Below is a small trained network, with its code and all its weights. Each question gives an input and a target symbol and asks what happens when units are switched off, that is, made to give their printed mean instead of their output.

import numpy as np


def w(rows, s, z=0):
    codes = np.array(rows[::2]) - 128.0
    scale = np.full(codes.shape[1], s)
    scale[-1] = z or s
    return codes * scale


def norm(h):
    return h / np.sqrt((h * h).mean(-1, keepdims=True) + 1e-5)


def f(y):
    return np.maximum(y, 0)


def softmax(a):
    e = np.exp(a - a.max(-1, keepdims=True))
    return e / e.sum(-1, keepdims=True)


def log_softmax(a):
    a = a - a.max(-1, keepdims=True)
    return a - np.log(np.exp(a).sum(-1, keepdims=True))


def net(x, mask):
    ids = ['ΓΛαβεητω'.index(c) for c in x.split()]
    T = len(ids)
    res = E[ids] + P[:T]
    u = 0
    for l in range(2):
        q, k, v = (norm(res) @ M[l].T for M in (Q, K, V))
        z = softmax(np.where(np.tri(T) > 0, q @ k.T / 3**0.5, -1e9)) @ v
        res = res + np.where(mask[u], z, O[l][:, -1]) @ O[l][:, :-1]
        u += 1
        y = f(norm(res) @ A[l][:, :-1].T + A[l][:, -1])
        res = res + np.where(mask[u : u + 16], y, B[l][:, -1]) @ B[l][:, :-1]
        u += 16
    return log_softmax(norm(res)[-1] @ U[:, :-1].T + U[:, -1])


Q, K, V, O, A, B = {}, {}, {}, {}, {}, {}
E = w([
[52,144,92,222,181,73,115,161,149,96,160],'Γ',
[116,136,5,109,123,84,152,189,65,156,123],'Λ',
[88,106,146,20,181,110,179,16,84,172,225],'α',
[138,55,69,182,134,29,164,162,119,69,149],'β',
[166,64,100,83,125,172,167,200,178,136,64],'ε',
[151,118,1,114,165,86,69,195,170,148,176],'η',
[117,138,42,147,137,247,141,88,111,146,139],'τ',
[210,129,86,105,196,207,122,76,104,83,111],'ω',
],0.01)
P = w([
[135,80,142,159,97,156,253,198,91,113,171],'0',
[123,85,130,118,125,152,171,179,89,122,144],'1',
[119,104,147,90,137,136,128,134,90,116,138],'2',
[134,128,179,73,138,126,89,97,98,113,127],'3',
[162,154,181,87,128,119,72,87,79,125,129],'4',
[163,186,183,67,120,128,34,87,90,141,84],'5',
],0.0059)
Q[0] = w([
[100,2,146,187,79,170,210,131,210,60,90],'0.h1',
[84,145,195,169,89,66,169,155,217,94,10],'0.h1',
[125,153,97,48,140,200,144,125,112,147,99],'0.h1',
],0.0048)
K[0] = w([
[168,2,121,179,200,124,210,162,99,204,165],'0.h1',
[43,71,183,179,97,75,215,242,155,193,186],'0.h1',
[207,151,203,59,157,198,106,153,173,165,86],'0.h1',
],0.0047)
V[0] = w([
[74,104,147,169,147,42,149,178,29,3,171],'0.h1',
[55,11,136,123,76,139,188,187,200,117,157],'0.h1',
[21,190,96,221,85,168,82,153,127,201,178],'0.h1',
],0.003)
O[0] = w([
[163,204,107,24,158,137,193,52,135,144,3,253],'0.h1',
[124,229,200,168,178,118,17,176,38,141,174,135],'0.h1',
[194,115,135,33,15,140,183,167,66,29,144,9],'0.h1',
],0.0049,0.00048)
A[0] = w([
[100,132,128,133,153,167,154,120,131,134,107,131],'0.n1',
[63,144,147,254,142,98,80,114,139,98,122,68],'0.n2',
[131,104,128,104,117,132,115,171,127,155,160,84],'0.n3',
[87,111,95,113,162,142,104,125,130,103,154,113],'0.n4',
[113,148,124,108,150,109,166,90,131,144,119,124],'0.n5',
[184,114,181,60,125,133,158,133,111,126,127,145],'0.n6',
[133,155,113,159,174,129,74,136,141,117,155,195],'0.n7',
[158,123,107,127,151,113,122,136,88,136,91,253],'0.n8',
[132,162,115,131,138,123,147,98,114,128,81,198],'0.n9',
[136,91,112,110,181,106,129,85,144,141,133,146],'0.n10',
[82,170,127,191,142,137,176,110,162,170,113,142],'0.n11',
[104,164,117,145,165,129,136,71,124,115,139,160],'0.n12',
[68,72,115,117,123,96,140,143,138,137,158,93],'0.n13',
[125,119,109,122,82,124,110,147,177,154,97,45],'0.n14',
[67,66,114,142,131,121,161,137,165,123,120,172],'0.n15',
[123,84,72,98,114,131,147,152,112,101,129,153],'0.n16',
],0.0074,0.0012)
B[0] = w([
[114,92,68,115,105,86,125,41,124,136,185,180],'0.n1',
[117,35,147,193,143,142,234,163,201,56,170,161],'0.n2',
[103,192,186,139,144,166,54,58,90,70,113,187],'0.n3',
[183,157,186,135,78,108,190,187,186,142,114,222],'0.n4',
[141,199,162,157,100,146,99,178,80,124,109,182],'0.n5',
[105,78,30,246,114,131,166,178,229,42,59,170],'0.n6',
[142,118,132,17,57,134,179,124,38,171,92,199],'0.n7',
[82,74,201,158,131,129,103,71,118,139,135,229],'0.n8',
[159,111,168,175,175,183,107,123,110,173,145,182],'0.n9',
[164,123,118,157,83,153,126,204,128,118,65,214],'0.n10',
[88,3,76,112,215,62,208,80,194,61,196,152],'0.n11',
[129,129,96,156,156,119,33,227,141,164,112,202],'0.n12',
[122,83,158,167,97,128,137,153,139,22,195,172],'0.n13',
[142,147,122,166,194,105,191,74,58,120,193,147],'0.n14',
[224,126,112,217,246,18,133,49,190,152,97,154],'0.n15',
[101,90,201,88,136,131,155,88,249,96,198,254],'0.n16',
],0.0036,0.005)
Q[1] = w([
[106,204,147,151,169,87,127,106,117,188,59],'1.h1',
[126,47,74,1,195,76,96,103,68,192,141],'1.h1',
[169,59,101,130,179,132,118,104,158,85,104],'1.h1',
],0.0077)
K[1] = w([
[96,122,197,112,179,23,80,204,115,133,78],'1.h1',
[239,120,109,124,81,96,38,50,185,156,53],'1.h1',
[99,14,45,220,208,205,134,94,154,143,3],'1.h1',
],0.0045)
V[1] = w([
[107,167,243,184,137,113,194,46,65,144,164],'1.h1',
[69,148,100,73,229,207,217,2,82,240,185],'1.h1',
[227,166,82,41,202,21,177,164,147,113,244],'1.h1',
],0.0028)
O[1] = w([
[125,159,3,139,151,182,86,67,133,158,101,59],'1.h1',
[83,84,112,198,143,203,107,94,87,99,43,252],'1.h1',
[200,77,173,106,84,171,65,141,180,221,75,213],'1.h1',
],0.0071,0.0024)
A[1] = w([
[156,109,80,205,188,158,254,118,255,57,171,122],'1.n1',
[120,231,170,142,191,99,74,153,24,130,132,49],'1.n2',
[81,131,196,120,143,146,91,117,76,145,210,93],'1.n3',
[195,174,170,77,157,74,116,167,91,130,160,144],'1.n4',
[137,173,99,119,101,170,109,132,143,38,211,6],'1.n5',
[111,106,176,182,183,95,148,154,152,66,178,216],'1.n6',
[138,103,153,197,177,93,184,189,217,77,92,99],'1.n7',
[164,165,37,96,130,151,53,117,183,89,172,173],'1.n8',
[117,77,165,180,110,99,199,112,226,120,135,91],'1.n9',
[158,161,119,129,159,90,167,226,83,61,187,180],'1.n10',
[71,119,104,159,103,198,156,104,83,97,199,145],'1.n11',
[200,159,146,155,160,108,103,171,147,104,120,128],'1.n12',
[159,48,126,91,174,146,180,110,123,76,142,123],'1.n13',
[204,181,95,59,166,101,128,95,84,219,136,64],'1.n14',
[110,147,49,44,143,140,77,133,86,206,82,190],'1.n15',
[82,135,168,98,11,197,116,120,81,15,207,103],'1.n16',
],0.005,0.0013)
B[1] = w([
[128,135,152,94,148,15,109,180,147,110,155,255],'1.n1',
[170,162,114,165,114,129,81,187,83,121,75,141],'1.n2',
[149,154,77,144,109,100,128,156,124,58,100,154],'1.n3',
[139,118,136,141,121,184,95,149,118,123,96,176],'1.n4',
[66,114,131,117,112,175,119,104,75,85,112,157],'1.n5',
[134,86,97,136,128,132,165,96,181,177,144,214],'1.n6',
[66,88,126,97,146,144,126,70,116,133,157,222],'1.n7',
[85,163,150,104,146,99,192,130,86,118,139,154],'1.n8',
[108,120,60,95,182,20,123,183,150,86,196,181],'1.n9',
[134,115,136,128,152,147,120,59,146,157,117,185],'1.n10',
[150,127,174,80,112,104,80,133,145,114,116,216],'1.n11',
[87,115,118,145,107,178,144,65,125,142,115,175],'1.n12',
[112,179,96,157,75,90,153,152,119,176,167,228],'1.n13',
[113,154,169,165,136,165,140,134,136,116,154,146],'1.n14',
[141,167,131,155,138,105,158,112,169,99,154,150],'1.n15',
[103,175,80,2,99,194,78,67,54,118,125,199],'1.n16',
],0.0061,0.0066)
U = w([
[97,126,156,153,94,124,130,143,175,90,92,2],'Γ',
[123,122,90,136,45,131,254,171,128,156,49,125],'Λ',
[133,58,127,167,175,196,81,55,113,200,36,112],'α',
[136,228,171,168,128,173,196,77,189,141,187,135],'β',
[159,195,132,204,172,104,64,187,86,76,91,193],'ε',
[204,107,217,77,95,130,75,191,167,189,153,142],'η',
[97,134,88,28,79,156,101,100,62,74,144,147],'τ',
[115,45,96,132,159,34,176,99,170,119,212,130],'ω',
],0.0068,0.0029)

Each question gives the input, a string of symbols that net reads in full, and the target symbol t.
The units are the heads (3 rows each of Q, K, V and O) and the neurons (one row each of A and B). Each row of codes is followed by its name. A weight is (code - 128) times the scale printed after its matrix; where a second scale follows, it is the last column's (O, A, B and U).
mask holds one flag per unit, layer by layer, with each layer's heads first. A switched-off unit (its flag False) gives its mean, the last column of its rows in O or B, instead of its output. The means were averaged over made-up inputs and are rounded, as every weight is.
A unit's drop is (log p(t) with every unit on - log p(t) with that unit switched off) / (log p(t) with every unit on - log p(t) with every unit switched off).
The circuit of an input: a set's keep is (log p(t) with only the set's units on - log p(t) with every unit switched off) / (log p(t) with every unit on - log p(t) with every unit switched off). Starting from the 12 units with the biggest drops (on a tie, the unit counted first), units are removed one at a time, each time the one whose removal leaves the highest keep (on an exact tie, the one counted first), for as long as the keep stays at least 0.8.
units of the circuit, in order: the units of the circuit, biggest drop first
most important unit: the unit with the biggest drop
top k neurons: the k neurons with the biggest drops, biggest first
top k neurons in layer l: the k neurons of layer l with the biggest drops, biggest first
drop when u is switched off: that unit's drop, to one decimal
input Λ Λ α τ Λ Γ, target ω: units of the circuit, in order	[0.n2, 1.n9]
input ω Λ ω η ε η, target η: units of the circuit, in order	[0.n7, 1.h1, 1.n4]
input β β τ Γ Γ, target α: top 2 neurons	[0.n2, 0.n12]
input ε η ε Λ, target η: units of the circuit, in order	[1.h1]
input Γ Γ Γ, target ε: units of the circuit, in order	[0.h1, 1.n2]
input ω α η β ω, target α: top 2 neurons	[0.n16, 1.n9]
input ω Γ Λ α, target α: top 3 neurons in layer 0	[0.n16, 0.n5, 0.n11]
input Λ ε α, target ε: top 3 neurons	[0.n5, 0.n16, 0.n12]
input τ τ ε α τ ε, target α: top 2 neurons in layer 0	[0.n6, 0.n16]
input β ε α β α, target β: top 2 neurons in layer 1	[1.n14, 1.n15]
input τ ε Γ ε, target α: top 2 neurons	[0.n16, 0.n6]
input τ ω τ η η, target τ: top 2 neurons in layer 0	[0.n13, 0.n7]
input τ ε τ β Λ Λ, target β: top 2 neurons	[1.n15, 0.n12]
input ε ε ε, target ε: top 2 neurons	[1.n2, 0.n3]
input η ω η τ β β, target α: top 2 neurons	[1.n1, 0.n16]
input τ ω τ ω, target α: most important unit	0.n16
input α Λ Γ Γ, target α: top 2 neurons	[0.n16, 0.n2]
input Γ Λ η Λ α Λ, target α: top 2 neurons	[1.n1, 0.n8]
input τ α α β α α, target β: top 3 neurons	[1.n15, 0.n15, 1.n14]
input Γ α ω, target ω: top neuron	[0.n10]
input α β ε β β, target ε: top 2 neurons	[1.n2, 0.n16]
input ε α α, target ε: top 4 neurons in layer 0	[0.n5, 0.n16, 0.n12, 0.n6]
input α Γ τ ω τ η, target ω: top 2 neurons	[1.n16, 0.n5]
input α α τ ω α η, target ω: top 3 neurons in layer 1	[1.n16, 1.n8, 1.n11]
input β Γ ε, target ω: drop when 1.h1 is switched off	0.9
input Γ ω τ ε β β, target α: drop when 1.n16 is switched off	0.0
input η Γ Λ, target η: drop when 1.h1 is switched off	1.3
